[100 = 0]
[114 116  55 125 115 125  97  87 101  83  97  84  96  95  83 117  90 101
 108 117 127 121 107  97  36  83  88 107  99  97  79  96  83] : [76]
[ 98 116  71 123 111 117 103  90  99  96  91  84  87  93 100 114  69 101
 105 111 110 122 120  97  39 107 101 104  95  90  88 101  83] : [76]
[102  76  98 142  97  95  84  87 100  92  88 107 102 103  77 115  98  90
  86  99 107  77  94 106  47 102  21  68  93 129  71  80 103] : [76]
[146 100  78 127 114 116  96  95 100 113  98  96  91  81 108 108  82  93
 101 134  99 113  79  73  85 134 100 114  95 119  79  99  99] : [67]
[ 79 102  70 128 103 119  90  79  95  96  79  89  95 110 101 131  60  99
  85 104 121 108 120 100   0  98  95  76  99  90 110 100  88] : [71]
[ 63  86  76 101 102  85  97  89 112  82  54 118 111 107  68 102 106 110
  95  90 110 102 107 105 106 111  32  78  96 117  71  91  93] : [71]
[114 117  89 142 114 134  93  56  98  98  98  90  99  86 100 112 108  84
 110 146 116 109 123 102  46 141  91  76  94 103  86  94 108] : [76]
[148  99  94 111 100  92  93 116  95 119  94 102 100  91 118 107  76  87
  80 118  90 102  65 100  71 128 103  92 101 120  97 103 111] : [67]
[ 76  83  97 125  97  90  94  94 101 104  89 105  96 108  88 113  86 100
  81  90 104  99 105 100  50  91  53  77  94 108  85  92  94] : [76]
[157 103  95 130  92 107  92  86  96 117  88 104 108  88 132 104  91  80
  93 130  92  88  63 102  46 142  99  86  99 129 106  92 117] : [67]
[ 73 103  60 121  99 100  90  76 100  83  88  98 109 107  76 117  84 103
  96 119 118 112 126 104   0 115  55  69 100 102  84  97  92] : [71]
[127 124  76 133 119 124  94  88 100 108  99  90  98  83  96 107  95  87
 101 158 113 119  99  99  76 135 107  77  99 104  61 104 106] : [76]
[127 102  98 111 111  88  98 135  99 107  93 112  95  91  87 103  78 104
  86 112  88  98  81 104 120 115  37  91  91 119  58  89 102] : [67]
[152 138  83 128 106 118  96  77 106 117  83 107 107  78 128  98  93  84
 101 139  97 105  80 104  62 160 103  79  91 121  81  99 114] : [67]
[ 79  91  71 131  97  92  92  82 101  99  76 102  94 107  91 117  67 101
  84  73 109 105 120 100  23  98  60  85  92  96  97  92  88] : [71]
[136 110 100  99 103  88 101 104 102 104 101 115 109  93  98  84 105  93
  96 113  88  70  69 106 126 105  43  90  95 128  71  88 114] : [67]
